Here is a tiny trained network, its code and every weight. The questions are about switching its units off for an input and a target symbol, where a switched-off unit gives its printed mean instead of its output.

import numpy as np


def w(rows, s, z=0):
    codes = np.array(rows[::2]) - 128.0
    scale = np.full(codes.shape[1], s)
    scale[-1] = z or s
    return codes * scale


def norm(h):
    return h / np.sqrt((h * h).mean(-1, keepdims=True) + 1e-5)


def f(y):
    return np.maximum(y, 0)


def softmax(a):
    e = np.exp(a - a.max(-1, keepdims=True))
    return e / e.sum(-1, keepdims=True)


def log_softmax(a):
    a = a - a.max(-1, keepdims=True)
    return a - np.log(np.exp(a).sum(-1, keepdims=True))


def net(x, mask):
    ids = ['Δαεηξτω'.index(c) for c in x.split()]
    T = len(ids)
    res = E[ids] + P[:T]
    r = norm(res)
    for j in range(2):
        rows = slice(4 * j, 4 * j + 4)
        q, k, v = (r @ M[0][rows].T for M in (Q, K, V))
        z = softmax(np.where(np.tri(T) > 0, q @ k.T / 4**0.5, -1e9)) @ v
        o = O[0][rows]
        res = res + np.where(mask[j], z, o[:, -1]) @ o[:, :-1]
    y = f(norm(res) @ A[0][:, :-1].T + A[0][:, -1])
    res = res + np.where(mask[2:18], y, B[0][:, -1]) @ B[0][:, :-1]
    return log_softmax(norm(res)[-1] @ U[:, :-1].T + U[:, -1])


Q, K, V, O, A, B = {}, {}, {}, {}, {}, {}
E = w([
[72,164,120],'Δ',
[136,76,139],'α',
[213,75,104],'ε',
[66,223,113],'η',
[180,79,205],'ξ',
[102,218,61],'τ',
[104,251,85],'ω',
],0.017)
P = w([
[154,254,199],'0',
[161,61,107],'1',
[90,189,126],'2',
[157,62,108],'3',
[74,175,128],'4',
[159,62,110],'5',
[69,172,119],'6',
[160,61,112],'7',
[65,171,113],'8',
[159,61,112],'9',
[52,163,115],'10',
[158,60,115],'11',
[45,158,112],'12',
],0.0097)
Q[0] = w([
[133,37,199],'H0',
[166,73,107],'H0',
[156,108,46],'H0',
[187,62,149],'H0',
[198,216,10],'H1',
[130,196,61],'H1',
[103,100,16],'H1',
[151,63,54],'H1',
],0.012)
K[0] = w([
[89,124,221],'H0',
[170,1,215],'H0',
[59,99,237],'H0',
[168,45,197],'H0',
[248,127,88],'H1',
[80,173,123],'H1',
[52,161,2],'H1',
[187,206,97],'H1',
],0.0094)
V[0] = w([
[227,147,2],'H0',
[164,184,89],'H0',
[7,144,136],'H0',
[133,97,178],'H0',
[104,104,78],'H1',
[74,44,212],'H1',
[50,172,155],'H1',
[83,186,131],'H1',
],0.0073)
O[0] = w([
[185,75,134,195],'H0',
[194,196,1,201],'H0',
[241,83,133,161],'H0',
[49,36,33,69],'H0',
[137,77,6,137],'H1',
[192,195,106,3],'H1',
[93,180,22,181],'H1',
[173,126,181,201],'H1',
],0.0048,0.0044)
A[0] = w([
[98,122,94,179],'N0',
[158,233,158,116],'N1',
[132,172,123,166],'N2',
[202,133,187,43],'N3',
[24,141,159,143],'N4',
[127,146,88,109],'N5',
[107,162,92,198],'N6',
[151,115,58,169],'N7',
[29,83,122,143],'N8',
[49,76,99,200],'N9',
[177,142,74,174],'N10',
[251,58,151,165],'N11',
[166,159,119,63],'N12',
[124,151,79,100],'N13',
[112,61,217,142],'N14',
[167,70,159,253],'N15',
],0.014,0.0037)
B[0] = w([
[100,231,214,191],'N0',
[158,125,129,254],'N1',
[213,93,159,212],'N2',
[138,174,170,154],'N3',
[139,133,8,178],'N4',
[112,94,83,198],'N5',
[132,43,254,249],'N6',
[110,112,149,220],'N7',
[175,168,168,161],'N8',
[128,214,155,172],'N9',
[54,110,123,231],'N10',
[133,203,197,185],'N11',
[102,2,191,161],'N12',
[129,118,59,214],'N13',
[81,128,75,201],'N14',
[153,168,6,190],'N15',
],0.0059,0.0076)
U = w([
[200,249,209,178],'Δ',
[34,238,61,31],'α',
[217,114,139,199],'ε',
[7,153,225,32],'η',
[235,152,45,7],'ξ',
[145,108,248,222],'τ',
[74,78,77,252],'ω',
],0.016,0.0033)

Each question gives the input, a string of symbols that net reads in full, and the target symbol t.
The units are the heads (4 rows each of Q, K, V and O) and the neurons (one row each of A and B). Each row of codes is followed by its name. A weight is (code - 128) times the scale printed after its matrix; where a second scale follows, it is the last column's (O, A, B and U).
mask holds one flag per unit, heads first, then neurons. A switched-off unit (its flag False) gives its mean, the last column of its rows in O or B, instead of its output. The means were averaged over made-up inputs and are rounded, as every weight is.
A unit's drop is (log p(t) with every unit on - log p(t) with that unit switched off) / (log p(t) with every unit on - log p(t) with every unit switched off).
The circuit of an input: a set's keep is (log p(t) with only the set's units on - log p(t) with every unit switched off) / (log p(t) with every unit on - log p(t) with every unit switched off). Starting from the 12 units with the biggest drops (on a tie, the unit counted first), units are removed one at a time, each time the one whose removal leaves the highest keep (on an exact tie, the one counted first), for as long as the keep stays at least 0.8.
circuit, biggest first: the units of the circuit, biggest drop first
most important unit: the unit with the biggest drop
top k neurons: the k neurons with the biggest drops, biggest first
heads that matter: for each layer, one digit per head in row order, 1 if its drop is at least 0.15 and else 0, layers parted by /
drop when u is switched off: that unit's drop, to one decimal
input α α ξ ω α ξ τ η τ ε, target ξ: circuit, biggest first : (N15; N6; N11; H0)
input ε ω ε τ τ τ Δ ξ Δ ω ξ ξ, target Δ: circuit, biggest first : (N11; N15; N6)
input ξ τ η τ ξ τ ε, target Δ: heads that matter : 00
input ξ ε η ε τ, target Δ: circuit, biggest first : (H0; N14; N6)
input τ ξ τ τ ω τ η, target Δ: circuit, biggest first : (N14; H0)
input ω τ ξ ω ξ ξ ε η τ τ ε, target α: heads that matter : 10
input α Δ ξ τ ε ξ τ τ η η ω τ, target ω: heads that matter : 10
input ξ ε ξ ε α τ ω, target Δ: heads that matter : 10
input ω ξ η ξ τ ξ ω ξ ε τ α, target Δ: heads that matter : 01
input η τ τ τ α, target Δ: heads that matter : 11
input τ ξ η η η ω ξ ξ τ ξ τ τ Δ, target Δ: top 3 neurons : (N8; N10; N14)
input α Δ τ, target Δ: heads that matter : 10
input ξ ξ ξ τ τ τ τ ε τ τ, target ω: heads that matter : 10
input ω τ τ ε η ω τ τ τ η α τ Δ, target Δ: most important unit : N8
input ξ τ τ ξ ξ ξ ξ, target α: drop when N15 is switched off : 0.0
input Δ τ τ τ τ η ξ ξ ξ ε, target ξ: drop when N9 is switched off : 0.1
input ε η ω ε τ ξ ξ, target α: drop when N14 is switched off : 0.3
input Δ Δ α ε ω η ξ α, target α: drop when H0 is switched off : 0.3
